Below are the code and all the weights of a small trained network. Each question names an input and a target symbol and asks about switching units off, where a switched-off unit gives its printed mean instead of its output.

import numpy as np


def w(rows, s, z=0):
    codes = np.array(rows[::2]) - 128.0
    scale = np.full(codes.shape[1], s)
    scale[-1] = z or s
    return codes * scale


def norm(h):
    return h / np.sqrt((h * h).mean(-1, keepdims=True) + 1e-5)


def f(y):
    return np.maximum(y, 0)


def softmax(a):
    e = np.exp(a - a.max(-1, keepdims=True))
    return e / e.sum(-1, keepdims=True)


def log_softmax(a):
    a = a - a.max(-1, keepdims=True)
    return a - np.log(np.exp(a).sum(-1, keepdims=True))


def net(x, mask):
    ids = ['βζηθξστψ'.index(c) for c in x.split()]
    T = len(ids)
    res = E[ids] + P[:T]
    r = norm(res)
    for j in range(2):
        rows = slice(4 * j, 4 * j + 4)
        q, k, v = (r @ M[0][rows].T for M in (Q, K, V))
        z = softmax(np.where(np.tri(T) > 0, q @ k.T / 4**0.5, -1e9)) @ v
        o = O[0][rows]
        res = res + np.where(mask[j], z, o[:, -1]) @ o[:, :-1]
    y = f(norm(res) @ A[0][:, :-1].T + A[0][:, -1])
    res = res + np.where(mask[2:18], y, B[0][:, -1]) @ B[0][:, :-1]
    return log_softmax(norm(res)[-1] @ U[:, :-1].T + U[:, -1])


Q, K, V, O, A, B = {}, {}, {}, {}, {}, {}
E = w([
[119,138,124,197,82,172,99,154],'β',
[4,209,129,97,173,6,124,229],'ζ',
[136,33,148,110,111,151,110,161],'η',
[131,129,133,177,191,205,152,151],'θ',
[116,108,189,192,161,141,85,105],'ξ',
[184,111,139,140,194,137,144,53],'σ',
[103,79,115,194,93,128,163,51],'τ',
[197,139,139,127,156,169,75,148],'ψ',
],0.03)
P = w([
[154,64,170,183,143,141,74,186],'0',
[110,153,250,113,80,212,127,126],'1',
[80,110,148,104,134,244,28,89],'2',
[194,70,91,225,172,105,53,176],'3',
[192,149,222,164,68,138,156,142],'4',
[40,148,178,54,99,246,39,94],'5',
[103,72,6,185,234,171,5,110],'6',
[224,110,236,216,90,84,174,215],'7',
[81,236,254,17,17,206,164,74],'8',
[117,82,78,113,143,221,26,117],'9',
[230,68,109,196,150,115,105,197],'10',
],0.012)
Q[0] = w([
[164,55,134,56,90,123,151,12],'H0',
[155,35,140,114,139,164,247,109],'H0',
[30,127,140,185,119,164,157,153],'H0',
[124,86,123,142,93,133,151,101],'H0',
[78,105,3,125,189,156,22,93],'H1',
[172,83,146,223,142,93,151,167],'H1',
[86,106,174,145,123,246,87,127],'H1',
[150,74,76,219,163,117,82,172],'H1',
],0.06)
K[0] = w([
[118,153,92,18,137,37,182,57],'H0',
[136,147,164,141,118,2,152,165],'H0',
[79,67,143,237,93,157,142,128],'H0',
[70,135,90,137,135,82,168,130],'H0',
[191,146,201,174,124,37,214,194],'H1',
[50,216,148,40,113,100,156,117],'H1',
[89,149,31,117,174,6,94,181],'H1',
[81,196,198,58,86,71,206,151],'H1',
],0.055)
V[0] = w([
[159,115,110,126,133,151,119,135],'H0',
[142,168,135,108,146,126,123,152],'H0',
[142,107,161,149,127,130,136,115],'H0',
[137,127,151,103,116,156,112,107],'H0',
[70,57,109,142,74,108,171,110],'H1',
[105,125,103,100,190,96,173,50],'H1',
[139,119,37,82,172,207,254,197],'H1',
[197,76,185,37,167,102,110,125],'H1',
],0.025)
O[0] = w([
[126,157,121,153,123,138,98,149,166],'H0',
[132,149,135,96,109,118,149,91,99],'H0',
[116,133,98,150,154,136,100,169,176],'H0',
[158,136,90,147,137,110,98,165,149],'H0',
[61,141,123,85,150,153,62,103,81],'H1',
[59,92,118,113,155,191,141,100,2],'H1',
[99,205,194,149,90,157,120,142,35],'H1',
[104,74,169,154,142,84,251,135,76],'H1',
],0.021,0.016)
A[0] = w([
[183,173,189,50,221,144,165,79,43],'N0',
[119,74,176,70,38,144,118,136,83],'N1',
[99,86,130,157,126,116,138,103,111],'N2',
[118,109,126,169,136,97,126,112,143],'N3',
[114,162,112,132,189,189,171,154,7],'N4',
[90,115,126,137,147,159,158,145,84],'N5',
[125,161,105,120,182,188,181,164,39],'N6',
[101,81,95,101,130,108,135,117,80],'N7',
[98,160,153,178,138,122,121,111,144],'N8',
[58,116,136,111,160,112,94,142,65],'N9',
[95,88,195,154,157,109,60,107,77],'N10',
[23,195,116,98,173,26,129,204,91],'N11',
[81,125,202,113,174,60,94,137,67],'N12',
[84,139,87,150,47,99,139,74,99],'N13',
[85,194,56,150,99,88,169,3,145],'N14',
[60,148,80,178,30,159,132,162,56],'N15',
],0.049,0.013)
B[0] = w([
[163,83,96,78,180,184,95,60,178],'N0',
[95,118,106,96,57,88,149,144,178],'N1',
[161,142,116,129,134,122,111,138,214],'N2',
[93,136,140,125,141,133,143,121,246],'N3',
[161,158,99,91,156,175,169,157,166],'N4',
[144,192,131,108,130,150,116,139,175],'N5',
[151,153,108,99,151,167,160,153,174],'N6',
[85,115,121,90,66,136,125,125,214],'N7',
[97,118,125,131,92,143,131,100,197],'N8',
[101,164,156,176,149,94,148,115,168],'N9',
[96,134,103,153,192,125,115,103,172],'N10',
[155,117,254,72,105,118,85,142,237],'N11',
[110,118,158,137,147,153,94,208,179],'N12',
[131,166,145,150,117,72,149,135,153],'N13',
[182,140,177,162,147,101,186,135,184],'N14',
[154,85,130,183,109,219,129,121,223],'N15',
],0.084,0.011)
U = w([
[140,80,110,197,25,235,142,99,114],'β',
[113,58,253,32,148,119,85,237,89],'ζ',
[39,15,19,15,52,81,151,191,187],'η',
[124,240,62,10,143,210,216,211,51],'θ',
[17,177,97,137,198,89,121,80,252],'ξ',
[206,45,129,24,209,133,140,22,33],'σ',
[181,97,116,170,119,11,253,177,194],'τ',
[240,155,36,103,101,64,9,166,93],'ψ',
],0.0044,0.0014)

Each question gives the input, a string of symbols that net reads in full, and the target symbol t.
The units are the heads (4 rows each of Q, K, V and O) and the neurons (one row each of A and B). Each row of codes is followed by its name. A weight is (code - 128) times the scale printed after its matrix; where a second scale follows, it is the last column's (O, A, B and U).
mask holds one flag per unit, heads first, then neurons. A switched-off unit (its flag False) gives its mean, the last column of its rows in O or B, instead of its output. The means were averaged over made-up inputs and are rounded, as every weight is.
A unit's drop is (log p(t) with every unit on - log p(t) with that unit switched off) / (log p(t) with every unit on - log p(t) with every unit switched off).
The circuit of an input: a set's keep is (log p(t) with only the set's units on - log p(t) with every unit switched off) / (log p(t) with every unit on - log p(t) with every unit switched off). Starting from the 12 units with the biggest drops (on a tie, the unit counted first), units are removed one at a time, each time the one whose removal leaves the highest keep (on an exact tie, the one counted first), for as long as the keep stays at least 0.8.
units of the circuit, in order: the units of the circuit, biggest drop first
unit that matters most: the unit with the biggest drop
top k neurons: the k neurons with the biggest drops, biggest first
which heads matter: for each layer, one digit per head in row order, 1 if its drop is at least 0.15 and else 0, layers parted by /
drop when u is switched off: that unit's drop, to one decimal
input θ η σ σ ξ ψ β, target η: units of the circuit, in order : (H1; N7)
input σ ψ β σ θ β ξ, target β: which heads matter : 01
input η θ β θ β η, target β: which heads matter : 01
input ψ η σ ψ ψ β ψ η σ, target τ: which heads matter : 11
input ψ θ θ η σ β θ β, target ψ: units of the circuit, in order : (H1; N11)
input ξ β ψ ψ θ β, target τ: units of the circuit, in order : (H1; N11)
input β β ξ, target ψ: units of the circuit, in order : (H1; N11)
input ζ τ θ η η β ξ β η, target η: which heads matter : 00
input τ σ σ β ξ τ σ σ β ψ, target θ: unit that matters most : H1
input ψ θ σ σ τ η ψ τ ψ, target τ: units of the circuit, in order : (H1; N11; N15)
input ψ θ β ξ σ θ ξ, target θ: which heads matter : 01
input τ β β, target ξ: which heads matter : 01
input τ β θ, target ξ: units of the circuit, in order : (H1; N9)
input θ β ζ ζ β β ζ τ τ τ τ, target τ: which heads matter : 10
input β τ ξ τ, target ξ: which heads matter : 00
input β τ β β, target ξ: which heads matter : 01
input β η τ τ ψ β σ σ η, target θ: units of the circuit, in order : (H1; N5)
input ψ ψ τ η, target τ: units of the circuit, in order : (H1)
input σ θ ζ τ θ θ θ σ, target σ: units of the circuit, in order : (N0; H0)
input β ξ η β τ θ, target ψ: top 2 neurons : (N11; N15)
input σ σ τ β θ ξ θ η θ, target β: top neuron : (N15)
input η ψ ζ σ ξ η σ ξ σ, target σ: top 2 neurons : (N0; N14)
input ξ β β σ ξ ψ ξ, target η: drop when N7 is switched off : 0.3
input σ τ η, target θ: drop when H1 is switched off : 1.3
